(in the rows, 128 means zero)
[120 145  97  97 125 183 122 131 130 133 145 137 133 123 132 128 129 146
 135 137 128 114  90 130 108 128 148 137 134 117 121 121 145 138 141 123]
0
[125 131 181 143 132 101 129 142 127 139 102 125 118 136 132 118 134 108
 119 130 132 137 182 123 134 137 114 122 118 134 128 131 109 125  99 126]
4
[115 124 123 144 132 109 142 122 150 154 113 120 127  88 130 130 117 124
  93 123 118 112 178 132 116 124 145 121 130 125 138  42 142 126 137 143]
3
[ 78 114 123 158 127  82 117 117 113 147 124 126 128 126 125 135 107 106
  89 117 115 155 146 142 112 121 139 106 115 139 130  89 119 132 157 139]
3
[  4 192 168 139 178  54 143 144 123 134  99 129  75 143 145 130 101 132
  92 155 143 168 117 146 133  49 127 136  74 107 108  10 154 126 174 141]
3
[106 124 104 128 116 123 136 116 117 133 122  95 128 131 143 120 148 122
 117 139 106 141 124 139 102 118 161 123 118 126 120 118 142 126 158 123]
0
[ 93 116  94 121 109 169 122 116 127 123 150 108 148 124 124 127 147 136
 111 137 116 114 123 130 110 112 164 130 131 122 117 131 142 124 155 128]
0
[226 116 113 144 120 118 133 115 110 146 117 117 123 130 138 123 141 113
 126 111 120 104 193 139 141 118 126 140 171 120 132  86  98 128 107 115]
4
[184 127 131 127 131 124 129 134 117 125 125 124 116 137 129 122 156 117
 142 135 142 153 101 126 140 116 105 132 122 127 126 146 134 125 120 129]
2
[175 148 129 138 155 113 139 116 117 140 118 113 116 127 137 130 126 119
  99 131 140  66 209 137 105  97 132 136 150 124 143  40 143 135 145 134]
3
[181 116 149 155 122  69 141 150 146 111  89 141 113 122 139 129 145 124
 155 117 116  92 239 128 129 140  95 138 131 126 127 112 146 119 102 140]
2
[132 124 115 118 120 129 132 126 124 114 136 108 133 138 120 134 125 130
 146 122 142 143  60 125 142 108 131 124 116 132 126 142 129 127 131 131]
2
[169 138 119 131 146 121 118 118 112 150 114 139 116 120 135 126 129 123
 124 130 106 129 165 129 128 140 125 123 145 117 137  78 135 123 101 124]
4
[ 78 127 127 148 123  99 131 134 146 157 116 112 130 119 130 125 118 122
 119 121 104 127 169 125 146 146 134 127 115 134 129 144  97 122 107 138]
4
[125 144 126 138 135  65 132 126 139 147 116 137 108 122 142 119 127 132
 125 134 140 118 170 137 127 129 134 132 155 124 129  67 141 130 123 129]
3
[169 119 124 123 130 134 124 120 114 129 130 128 141 134 126 132 127 126
 120 126 117 129 131 128 132 123 130 122 124 122 124 130 121 122 126 147]
1
[118 134 105  99 126 185 128 128 135 153 149 127 130 137 130 130 134 133
 120 143 123 121  65 117 120 139 145 145 132 121 123 169 129 137 142 122]
0
[150 112 127 146 129  88 127 118 102 118 114 117 133 129 124 123 133 111
 113 128 125 135 127 134 107 122 108 111 102 137 139 115 144 127 130 135]
1
[145 128 139 119 135 122 128 130 115 143 114 140 126 120 132 142 126 134
 123 130 124 134 159 128 135 125 126 123 127 133 131 101 128 119 106 125]
4
[146 136 145 137 142 115  99 144 104 147  98 131 122 138 127 132 132 117
 129 135 129 132 176 124 122 132 116 130 137 124 142 103 114 127  88 119]
4
[155 131 122 141 132 111 122 105 122 153 115 124 103 121 135 130 115 124
 126 129 131 125 160 137 126 126 134 133 155 124 135  64 131 130 102 130]
3
[ 68 136 123 126 120 131 138 121 122 138 125 136 102 138 113 121 144 123
 128 134 117 142 142 133 119 110 142 146 108 128 119 101 144 125 133 122]
0
[151 124 135 139 133  99 124 134 119 122 119 137 124 131 137 125 131 114
 125 131 145 135 144 135 132 129 104 120 125 117 137 137 132 127 127 133]
2
[100 116 132 153 121  88 126 135 131 125 117 121 119 134 130 131 124 117
 132 129 120 145 165 136 144 127 117 124  99 141 134 126 124 128 131 127]
2
[148 110 127 137 127 122 130 118 118 134 122 120 123 134 137 130 133 112
 120 192 123 113 140 139 108 130 118 125 118 129 129 127 134 128 143 125]
1
[145 120 128 159 132  74 120 122 107 150 103 125 119 127 136 129 122 101
 117 124 108 137 203 133 123 129 118 109 118 133 129  95 119 126 117 128]
4
[154 122 143 153 126  86 132 129 111 103 112 111 112 142 125 128 130 116
 130 118 138 131 153 132 133 124  96 141 112 135 133 116 132 130 115 128]
2
[145 120 148 162 130 124 129 127  99 122 119 104 124 137 143 122 139 110
 107 130 133 113 145 138 106 138 119 118 112 125 130 117 138 134 132 138]
1
[122 143 148 130 141 125 133 128 124 143 124 116 120 134 129 136 118 134
 109 115 132  97 165 126 123 119 140 128 129 122 135  72 128 124 134 136]
3
[151 136 145 153 129 135 136 124 128 156 114  98 114 145 132 115 123 121
 119 121 135  96 172 138 150  84 133 132 122 128 134  58 118 131 127 118]
3
[144 116 146 129 138  97 129 133  96 142 113 109 125 136 136 124 121 134
 128 124 112 140  63 129 137 112 138 160  86 136 115 145 115 119 111 132]
4
[ 89 126 105 131 120 151 130 148 140 153 139 129 125 135 134 121 130 123
 127 133 113 115 100 134 111 151 154 144 155 131 125 155 125 125 147 120]
0
[ 34 130 113 129 108 177 129 126 176 147 135 114 116 136 119 127 119 129
 107 133 135 120 144 128 136 102 158 158 128 132 123  75 123 125 171 127]
0
[142  99  94 187 124  40 125 105  83 142  96 110 117 127 140 127 126  98
 101 112  90 108 251 151 101  77 142  92 125 116 120   4 176 141 178 145]
3
[134 117 131 149 129 139 123 112 115 139 122 127 122 135 125 125 128 117
 115 132 128 135 142 134 125 114 129 128 109 128 134  85 140 140 124 124]
1
[180 111 132 139 136 142 125 122 106 120 119 109 133 134 132 123 132 115
 117 128 125 121 129 130 121 117 119 128 106 121 127 103 136 139 127 134]
1
[109  96 122 153 113  73 126 126 108 112 124 116 119 122 131 123 119 111
 155 116 117 147 122 137 116 129 107  91  78 136 118 113 159 133 127 136]
2
[185 112  85 112 114 114 131  88 112 112 134 149 132 112 133 125 138 118
 117 137 132 131  82 143  93 169 131 141 156 134 122 180 158 133 143 142]
0
[107 124 121  99 115 155 129 127 131 133 127 118 126 137 130 120 131 137
 118 135 123 120  77 133 128 125 156 136 124 134 116 140 136 126 142 120]
0
[ 78 117 124 123 116 147 124 125 128 137 133 118 127 121 116 122 140 127
 120 135 114 128  93 121 118 145 147 134 114 136 114 141 137 126 138 125]
0
[160 116  89  92 108 234 120 130 138 108 151 127 145 129 122 126 153 139
 142 148 132 114  57 114 113 123 129 156 119 122 112 138 145 121 124 103]
0
[127 118 131 157 131 120 129 109 126 147 129  91 141 139 132 129 112 127
 101 115 121  81 189 133 127 113 151 123 116 125 134  49 123 133 149 142]
3
[124 123 147 145 137  88 134 128 105 145 118 120 117 124 131 124 128 123
 116 122 107 126 173 132 124 155 116 110 118 129 134 112 107 130  99 129]
4
[153  92 106 142 122 104 116  95 101 198  90 144 128 104 135 129 102  90
 109 119  93 140  97 124 115 212 127 126 169 159 139 175  73 147 102 110]
4
[200 116 115 128 131  88 138 136 136 106 121 132 128 118 127 132 125 124
 134 113 145 161 131 135 167 124 114 128 127 133 133 172 124 122 120 148]
2
[163 119 119 135 130 108 130 104 104 164 109 136 104 137 147 124 123 108
 133 122 118 127  87 138 121 142 126 151 131 139 126 120 118 130 117 108]
3
[152 132 147 131 138 113 128 133 117 156 107 126 126 110 133 130 124 125
 129 121 125 127 152 130 144 138 121 126 128 132 135 101 109 127 102 118]
4
---
[132 113 121 178 130 136 123 125 125 130 172 126 119 153 130 138  98 119
 136 125 116 137 123 124 133 153 148 130 135 119 138 130 134 107 153 132]
9
[137 120 133 160 121 130 126 124 134 115 110 119 133 133 139 129 134 110
 123 137 129 130 139 135 125 138 129 130 139 115 145 111 123 118 129 132]
7
[123 112 114 155 125 143 110 130 151 122 137 110 109 138 122 129 119 147
 122 148  80 132 126 128 109 129 129 125 127 150 139 150 138 127 135 134]
9
[119 111 112 147 124 127 126 114 143 119 159 125 115 115 126 153 114 142
 166 116 101 129 127 133 141 121 150 133 115 149 111 156 143 131 107 126]
9
[126 129 134 143 123 134 124 148 129 126 132 140 120 131 127 150 121 111
 112 130 131 142 124 133 131 118 128 134 131 117 137 149 114 136 115 129]
7
[123 109 128 149 124 125 129 127 128 130 146 110 122 129 129 141 125 141
 158 112 107 138 128 123 114 130 143 124 131 142 122 144 148 128 122 121]
9
[132 121 131 179 129 125 132 112 156 118 155 133 124 119 109 169 110 112
 134 133 100 140 124 138 111 108 129 134 117 146 156 143 117 127 100 125]
9
[131 132 129 138 111 132 138 131 136 166 117 126 121 129 137 131 139 120
 127 129 126 145 131 131 119 141 129 129 140 122 142 103 124 127 116 133]
7
[125 147 133 129 123 127 142  96  81 118 105 141 150 118 131 105 141 106
 125 133 159 131 141 129 148 127 107 127 132 124 134  97 135 124 131 124]
7
[126 122 136 139 132 128 135 136 140 134 148 112 131 135 131 155 126 110
 138 121 125 143 125 121 123 132 154 134 136 120 150 121 120 116 127 136]
7
[127 130 136 127 145 122 134 121 111 132 130 106 119 120 126 132 131 115
 130 129 137 151 135 137 140 104 123 125 118 138 154 108 118 123 132 121]
7
[131  99 109 137 124 140 119 176 188 107 185 108 108 142 145 147 114 122
 140  90  82 160 124 106  88 156 183 131 149 128 159 119 127 126 119 138]
9
[129 140 124 119 127 129 118 134 140 125 152 107 111 135 130 140 116 139
 130 116 124 122 118 138 155 122 144 140 122 130 124 151 131 121 119 131]
9
[122 118 107 125 122 137 122 143 123 114 131 167 111 124 122 117 117 130
 132 137  99 141 102 126 115 123 117 118 119 137 119 142 139 146 113 121]
9
[131 125 129 136 123 130 125 120 140 122 131 121 128 135 134 135 128 114
 131 128 133 132 136 127 144 120 133 124 132 130 147 120 124 123 128 137]
7
[131 108 130 143 141 119 136 128 117 126 149 109 116 141 132 126 116 131
 128 118 115 135 136 118 113 129 134 130 130 135 123 129 126 124 131 126]
9
[126 130 115  83 131 112 119 128 131 122 125 105 111 108 135  91 126 150
 122 146 123 118 136 129 163 109 123 127 127 141 123  98 123 145 133 121]
7
